X =
[[34 43 43 48 86 25 25 16 64 19 46]
 [27 34 43 45 68 71 17  4 53 19 24]]
Indices start at 0.
row 0 col 0 => 34
row 1 col 2 => 43
row 1 col 6 => 17
row 1 col 3 => 45
row 1 col 1 => 34
row 0 col 1 => 43
row 0 col 5 => 25
row 1 col 7 => 4

data = ((-13, 29, -10, -10), (-22, 44, 1, -10), (32, -33, -4, 6), (-16, 41, 5, -5))
data[0, 0] -> -13
data[1] -> [-22, 44, 1, -10]
data[0] -> [-13, 29, -10, -10]
data[3] -> [-16, 41, 5, -5]
data[2, 0] -> 32
data[:, 1] -> [29, 44, -33, 41]
data[1, 3] -> -10
data[1, 2] -> 1
data[3, 3] -> -5

x = [ 0.1 -0.2 -1.8  0.3  1.1  1.2 -0.5 -0.7]
x[0] => 0.1
x[1] => -0.2
x[3] => 0.3
x[2] => -1.8
x[5] => 1.2

W =  33  -17  -19   -5   40    7   -9   -7
W[0]: 33
W[3]: -5
W[5]: 7
W[2]: -19

M =
[[-15 -11 -22  25 -19  29  33 -10  -1 -18]
 [ 19  28  13 -19  19 -11 -25  12  27   3]
 [-22 -31  -8  20 -21  11  19 -19 -27   0]
 [ -6  -2   5   2  -2   1  -7 -10   2   1]
 [ 20  33  23 -27  34 -25 -33  14  21  18]]
M[-5,0]	-15
M[-1,1]	33
M[-4,-1]	3
M[2,-2]	-27
M[3,-9]	-2
M[-4,7]	12
M[-5,-8]	-22
M[4,-7]	-27
M[2,-4]	19
M[-1]	[20, 33, 23, -27, 34, -25, -33, 14, 21, 18]
M[:, -6]	[-19, 19, -21, -2, 34]
M[-1,0]	20
M[0,-7]	25
M[1,-7]	-19
M[:, 2]	[-22, 13, -8, 5, 23]
M[-3,1]	-31
M[-3,5]	11
M[-2,-1]	1
M[-2]	[-6, -2, 5, 2, -2, 1, -7, -10, 2, 1]
M[-5,-1]	-18
M[-1,-3]	14
M[:, 3]	[25, -19, 20, 2, -27]
M[-5,-4]	33
M[-2,7]	-10

B =
-26	-45	-22	-7
-23	-33	-38	10
30	46	-9	-12
Rows and columns are counted from 0.
row 0 col 0 = -26
row 1 col 0 = -23
row 0 col 2 = -22
row 2 col 1 = 46

a =
[[-117.9  -17.3   72.2   16.7  -66.5   29.5]
 [ -45.9   50.8  136.6   11.6  101.6   42.6]
 [ -72.9  -57.8   70.1   48.2  -23.8   29.7]
 [  56.5 -111.1   98.2  -14.2   31.3  -32.1]
 [ -77.7   88.8   76.1   99.8 -163.0   23.5]
 [ -72.1 -118.1  -11.5    4.9   49.3   39.0]
 [   3.4   35.3   -0.1   -6.5  -21.2    0.0]
 [  22.0   38.3   25.5   64.2  -28.7    7.6]
 [  15.9   12.5  -10.8   49.8   90.3   29.1]
 [ -93.7   14.8  -61.6   61.2   51.7    5.4]
 [-113.4  -85.3   17.6   31.4    8.0  -56.6]
 [  28.0   65.4   -8.7   48.8   14.1   18.2]
 [ -45.0  -24.5   24.1   50.3  121.2   21.0]
 [ 263.5   63.0  187.4  185.2  142.3   70.7]]
a[0][0] = -117.9
a[1] = [-45.9, 50.8, 136.6, 11.6, 101.6, 42.6]
a[:, 2] = [72.2, 136.6, 70.1, 98.2, 76.1, -11.5, -0.1, 25.5, -10.8, -61.6, 17.6, -8.7, 24.1, 187.4]
a[13][2] = 187.4
a[:, 5] = [29.5, 42.6, 29.7, -32.1, 23.5, 39.0, 0.0, 7.6, 29.1, 5.4, -56.6, 18.2, 21.0, 70.7]
a[0][2] = 72.2
a[8][3] = 49.8
a[9] = [-93.7, 14.8, -61.6, 61.2, 51.7, 5.4]
a[7][5] = 7.6
a[8][2] = -10.8
a[3][4] = 31.3
a[13][4] = 142.3
a[10][2] = 17.6
a[3][2] = 98.2
a[13] = [263.5, 63.0, 187.4, 185.2, 142.3, 70.7]
a[0][4] = -66.5
a[11][2] = -8.7
a[3][1] = -111.1
a[2][0] = -72.9
a[9][2] = -61.6
a[5][3] = 4.9
a[1][0] = -45.9
a[9][0] = -93.7
a[12] = [-45.0, -24.5, 24.1, 50.3, 121.2, 21.0]
a[3][3] = -14.2
a[12][3] = 50.3
a[:, 3] = [16.7, 11.6, 48.2, -14.2, 99.8, 4.9, -6.5, 64.2, 49.8, 61.2, 31.4, 48.8, 50.3, 185.2]
a[:, 4] = [-66.5, 101.6, -23.8, 31.3, -163.0, 49.3, -21.2, -28.7, 90.3, 51.7, 8.0, 14.1, 121.2, 142.3]
a[4][1] = 88.8
a[:, 1] = [-17.3, 50.8, -57.8, -111.1, 88.8, -118.1, 35.3, 38.3, 12.5, 14.8, -85.3, 65.4, -24.5, 63.0]
a[13][1] = 63.0
a[12][1] = -24.5
a[0][1] = -17.3
a[4] = [-77.7, 88.8, 76.1, 99.8, -163.0, 23.5]
a[0][5] = 29.5

arr =
-0.023,0.074,-0.081,-0.087,-0.039,0.029,-0.039,-0.047,0.061,0.112,0.106,-0.038,-0.045,-0.060,-0.095
-0.058,-0.028,0.011,0.019,0.021,0.034,-0.041,0.013,-0.074,-0.211,-0.026,0.018,0.007,-0.008,-0.007
0.162,-0.024,-0.019,0.008,0.054,-0.080,-0.079,-0.050,0.101,-0.015,0.056,-0.034,0.009,0.155,0.053
arr[0,0] => -0.023
arr[2,0] => 0.162
arr[0,3] => -0.087
arr[1] => [-0.058, -0.028, 0.011, 0.019, 0.021, 0.034, -0.041, 0.013, -0.074, -0.211, -0.026, 0.018, 0.007, -0.008, -0.007]
arr[2,7] => -0.050
arr[2] => [0.162, -0.024, -0.019, 0.008, 0.054, -0.080, -0.079, -0.050, 0.101, -0.015, 0.056, -0.034, 0.009, 0.155, 0.053]
arr[0,10] => 0.106
arr[1,5] => 0.034
arr[0,12] => -0.045
arr[0,6] => -0.039
arr[:, 5] => [0.029, 0.034, -0.080]
arr[1,0] => -0.058
arr[0,14] => -0.095
arr[2,2] => -0.019
arr[0,7] => -0.047
arr[2,3] => 0.008
arr[1,1] => -0.028
arr[:, 0] => [-0.023, -0.058, 0.162]
arr[1,14] => -0.007
arr[2,8] => 0.101
arr[2,5] => -0.080
arr[0,5] => 0.029
arr[0,13] => -0.060
arr[:, 1] => [0.074, -0.028, -0.024]
arr[1,12] => 0.007
arr[2,6] => -0.079
arr[1,2] => 0.011

m = [[5204, 7737, 5478, 5428, 8045, 6834, 6981, 5240, 6523, 7028, 6700, 5268, 5291, 7931, 6976, 5772], [5756, 9890, 2469, 6447, 8426, 6390, 6672, 4954, 5704, 8078, 9500, 3509, 3464, 4271, 4061, 5261], [6849, 5494, 5257, 7300, 4703, 4667, 4972, 6422, 5479, 6043, 6310, 6411, 5517, 3962, 3942, 6265]]
Rows and columns are counted from 0.
(0, 0): 5204
(1, 11): 3509
(2, 15): 6265
(0, 6): 6981
(2, 7): 6422
(1, 9): 8078
(1, 7): 4954
(2, 3): 7300
(2, 10): 6310
(0, 11): 5268
(2, 5): 4667
(0, 12): 5291
(1, 4): 8426
(2, 9): 6043
(0, 2): 5478
(0, 14): 6976
(2, 8): 5479
(1, 14): 4061
(1, 8): 5704
(0, 5): 6834
(1, 6): 6672
(2, 13): 3962
(1, 13): 4271

grid = ((111, 123, 116, 111, 111, 113, 113, 113, 117, 115), (118, 127, 101, 128, 110, 140, 88, 131, 122, 134), (118, 104, 112, 117, 117, 115, 115, 116, 111, 112), (111, 105, 111, 114, 126, 110, 128, 120, 113, 112), (117, 123, 117, 114, 103, 118, 101, 109, 115, 116), (138, 187, 137, 112, 23, 148, 2, 66, 125, 129), (114, 104, 102, 131, 69, 104, 132, 94, 111, 83), (124, 142, 123, 114, 79, 127, 71, 96, 118, 120), (106, 89, 140, 87, 123, 66, 164, 82, 100, 76), (107, 94, 108, 114, 139, 105, 145, 127, 111, 110), (114, 111, 110, 120, 97, 111, 120, 107, 113, 103), (111, 106, 112, 114, 124, 110, 126, 119, 113, 113), (114, 121, 124, 100, 150, 122, 99, 130, 116, 139), (147, 30, 95, 147, 140, 119, 123, 128, 86, 98), (114, 109, 107, 125, 86, 108, 126, 102, 113, 96), (76, 209, 136, 78, 86, 109, 104, 99, 146, 132))
grid[-16,0] = 111
grid[15,-9] = 209
grid[-16,4] = 111
grid[5] = [138, 187, 137, 112, 23, 148, 2, 66, 125, 129]
grid[6,8] = 111
grid[5,0] = 138
grid[-3,3] = 147
grid[15,-3] = 99
grid[:, -1] = [115, 134, 112, 112, 116, 129, 83, 120, 76, 110, 103, 113, 139, 98, 96, 132]
grid[:, -4] = [113, 88, 115, 128, 101, 2, 132, 71, 164, 145, 120, 126, 99, 123, 126, 104]
grid[7,5] = 127
grid[-15,-6] = 110
grid[:, 1] = [123, 127, 104, 105, 123, 187, 104, 142, 89, 94, 111, 106, 121, 30, 109, 209]
grid[-10] = [114, 104, 102, 131, 69, 104, 132, 94, 111, 83]
grid[5,-5] = 148
grid[:, -3] = [113, 131, 116, 120, 109, 66, 94, 96, 82, 127, 107, 119, 130, 128, 102, 99]
grid[-15,-8] = 101
grid[7,3] = 114
grid[-15] = [118, 127, 101, 128, 110, 140, 88, 131, 122, 134]
grid[:, 3] = [111, 128, 117, 114, 114, 112, 131, 114, 87, 114, 120, 114, 100, 147, 125, 78]
grid[-14,-9] = 104
grid[-12,6] = 101
grid[1,-9] = 127
grid[-5,3] = 114
grid[-16,-8] = 116
grid[-13,-5] = 110
grid[2,-5] = 115
grid[-14,-7] = 117
grid[15] = [76, 209, 136, 78, 86, 109, 104, 99, 146, 132]
grid[10,3] = 120
grid[-7,6] = 145
grid[:, -6] = [111, 110, 117, 126, 103, 23, 69, 79, 123, 139, 97, 124, 150, 140, 86, 86]
grid[-8,4] = 123
grid[12,7] = 130
grid[12,4] = 150
